Here is a tiny trained network, its code and every weight. The questions are about switching its units off for an input and a class, where a switched-off unit gives its printed mean instead of its output.

import numpy as np


def w(rows, s, z=0):
    codes = np.array(rows[::2]) - 128.0
    scale = np.full(codes.shape[1], s)
    scale[-1] = z or s
    return codes * scale


def norm(h):
    return h / np.sqrt((h * h).mean(-1, keepdims=True) + 1e-5)


def f(y):
    return np.maximum(y, 0)


def log_softmax(a):
    a = a - a.max(-1, keepdims=True)
    return a - np.log(np.exp(a).sum(-1, keepdims=True))


def net(x, mask):
    res = np.array(x, float).reshape(1, 6) / 4 @ E
    u = 0
    for l in range(2):
        y = f(norm(res) @ A[l][:, :-1].T + A[l][:, -1])
        res = res + np.where(mask[u : u + 12], y, B[l][:, -1]) @ B[l][:, :-1]
        u += 12
    return log_softmax(norm(res)[-1] @ U[:, :-1].T + U[:, -1])


A, B = {}, {}
E = w([
[56,206,108,236,133,111,129,113,202],'x0',
[177,68,122,123,163,72,156,124,123],'x1',
[254,164,86,146,160,133,186,156,112],'x2',
[41,173,110,68,162,143,131,153,106],'x3',
[62,113,240,150,163,88,147,108,144],'x4',
[99,115,117,243,104,142,10,179,132],'x5',
],0.0044)
A[0] = w([
[51,150,168,195,122,148,148,55,184,20],'0.n1',
[190,96,30,65,140,111,224,96,139,42],'0.n2',
[5,207,138,81,192,126,162,162,113,129],'0.n3',
[224,148,166,43,123,188,247,113,120,94],'0.n4',
[143,184,80,157,87,219,64,173,112,149],'0.n5',
[128,130,210,132,135,51,206,63,197,76],'0.n6',
[87,183,104,215,60,110,133,86,188,2],'0.n7',
[114,148,25,73,149,36,162,88,122,157],'0.n8',
[32,204,178,161,132,106,154,2,227,147],'0.n9',
[107,79,156,9,60,167,98,26,82,100],'0.n10',
[99,72,195,61,132,90,102,164,97,30],'0.n11',
[129,104,181,173,190,94,190,149,134,136],'0.n12',
],0.0055,0.0038)
B[0] = w([
[211,170,85,174,184,54,22,207,149,184],'0.n1',
[154,186,123,1,105,112,143,153,186,189],'0.n2',
[123,161,196,73,184,179,214,50,95,216],'0.n3',
[148,172,114,104,149,26,99,65,36,216],'0.n4',
[82,97,142,165,108,209,127,164,217,209],'0.n5',
[154,128,150,119,89,196,135,129,227,193],'0.n6',
[182,35,54,178,106,102,141,173,145,176],'0.n7',
[213,91,129,105,139,161,171,150,162,188],'0.n8',
[128,190,154,120,250,184,82,213,103,254],'0.n9',
[87,38,83,137,91,166,121,9,73,203],'0.n10',
[107,52,96,161,123,192,86,114,165,160],'0.n11',
[101,110,71,94,59,137,175,91,182,178],'0.n12',
],0.0059,0.0062)
A[1] = w([
[34,91,156,72,93,188,149,95,112,109],'1.n1',
[160,131,155,82,131,41,189,44,37,109],'1.n2',
[138,193,106,71,135,219,114,124,89,140],'1.n3',
[79,179,174,164,161,117,118,212,192,3],'1.n4',
[142,109,55,135,119,141,123,116,79,147],'1.n5',
[187,111,98,167,78,46,147,119,152,124],'1.n6',
[131,132,136,166,156,153,182,64,188,121],'1.n7',
[141,157,93,202,105,155,115,228,209,71],'1.n8',
[104,77,106,161,22,156,115,115,60,15],'1.n9',
[71,134,254,178,90,127,86,141,194,211],'1.n10',
[141,51,72,173,106,104,127,117,108,200],'1.n11',
[133,136,178,127,183,116,63,99,31,71],'1.n12',
],0.0072,0.0024)
B[1] = w([
[121,112,175,153,122,139,175,79,206,206],'1.n1',
[135,181,65,174,142,86,88,255,103,220],'1.n2',
[123,112,215,151,138,168,183,88,132,219],'1.n3',
[158,92,40,134,61,77,100,161,64,215],'1.n4',
[90,140,157,172,143,119,96,101,155,172],'1.n5',
[120,185,195,59,119,130,173,82,114,171],'1.n6',
[149,63,141,119,132,201,127,128,136,177],'1.n7',
[146,67,113,183,165,134,71,154,170,253],'1.n8',
[122,111,125,204,100,79,51,146,167,170],'1.n9',
[213,184,105,105,167,167,174,164,121,224],'1.n10',
[61,142,206,156,122,107,139,76,112,190],'1.n11',
[51,193,154,154,139,121,158,129,35,160],'1.n12',
],0.0076,0.0066)
U = w([
[66,58,160,179,46,117,77,63,169,134],'0',
[139,127,179,96,165,212,195,95,169,140],'1',
[174,103,75,189,146,156,47,223,189,138],'2',
[203,202,77,56,87,24,153,136,100,136],'3',
[121,78,81,65,77,75,128,121,145,105],'4',
[44,116,53,93,2,111,148,217,148,8],'5',
[23,118,51,83,5,102,145,226,160,5],'6',
[65,182,150,129,173,122,134,127,27,125],'7',
],0.015,0.023)

Each question gives the input, the list of numbers given to net, and the class t.
The units are the neurons (one row each of A and B). Each row of codes is followed by its name. A weight is (code - 128) times the scale printed after its matrix; where a second scale follows, it is the last column's (A, B and U).
mask holds one flag per neuron, layer by layer. A switched-off neuron (its flag False) gives its mean, the last column of its row in B, instead of its output. The means were averaged over made-up inputs and are rounded, as every weight is.
A unit's drop is (log p(t) with every unit on - log p(t) with that unit switched off) / (log p(t) with every unit on - log p(t) with every unit switched off).
The circuit of an input: a set's keep is (log p(t) with only the set's units on - log p(t) with every unit switched off) / (log p(t) with every unit on - log p(t) with every unit switched off). Starting from the 12 units with the biggest drops (on a tie, the unit counted first), units are removed one at a time, each time the one whose removal leaves the highest keep (on an exact tie, the one counted first), for as long as the keep stays at least 0.8.
circuit, biggest first: the units of the circuit, biggest drop first
most important unit: the unit with the biggest drop
k most important neurons: the k neurons with the biggest drops, biggest first
drop when u is switched off: that unit's drop, to one decimal
input [-6,7,-3,1,1,-2], class 0: circuit, biggest first : 0.n10; 1.n10
input [-4,6,1,8,7,8], class 1: most important unit : 0.n4
input [-5,-5,-6,3,3,5], class 1: circuit, biggest first : 1.n10; 1.n1
input [-8,1,1,-1,6,-5], class 3: 2 most important neurons : 0.n4; 1.n2
input [5,3,1,8,-6,-8], class 3: 2 most important neurons : 0.n4; 1.n2
input [-4,-8,-7,-2,-4,-8], class 7: 2 most important neurons : 0.n4; 0.n5
input [0,6,6,-1,7,-1], class 3: 3 most important neurons : 0.n4; 0.n5; 1.n2
input [-6,1,-3,-7,-5,-1], class 0: 3 most important neurons : 0.n10; 0.n9; 1.n10
input [-5,-1,-2,-2,-1,-2], class 0: 2 most important neurons : 0.n10; 0.n9
input [5,-4,-6,6,-8,-1], class 1: 2 most important neurons : 0.n3; 1.n3
input [2,-6,-6,-2,5,-1], class 2: 2 most important neurons : 0.n1; 0.n4
input [2,5,-3,-6,-6,2], class 0: 2 most important neurons : 0.n9; 1.n11
input [2,8,6,-4,6,8], class 1: 2 most important neurons : 0.n9; 1.n6
input [6,6,2,2,-5,-7], class 3: circuit, biggest first : 0.n4
input [-7,-6,8,5,7,0], class 7: drop when 0.n12 is switched off : 0.0
input [4,-7,-5,1,3,-2], class 7: drop when 1.n2 is switched off : 0.1
input [-4,-7,6,-6,6,-3], class 3: drop when 0.n4 is switched off : 0.3
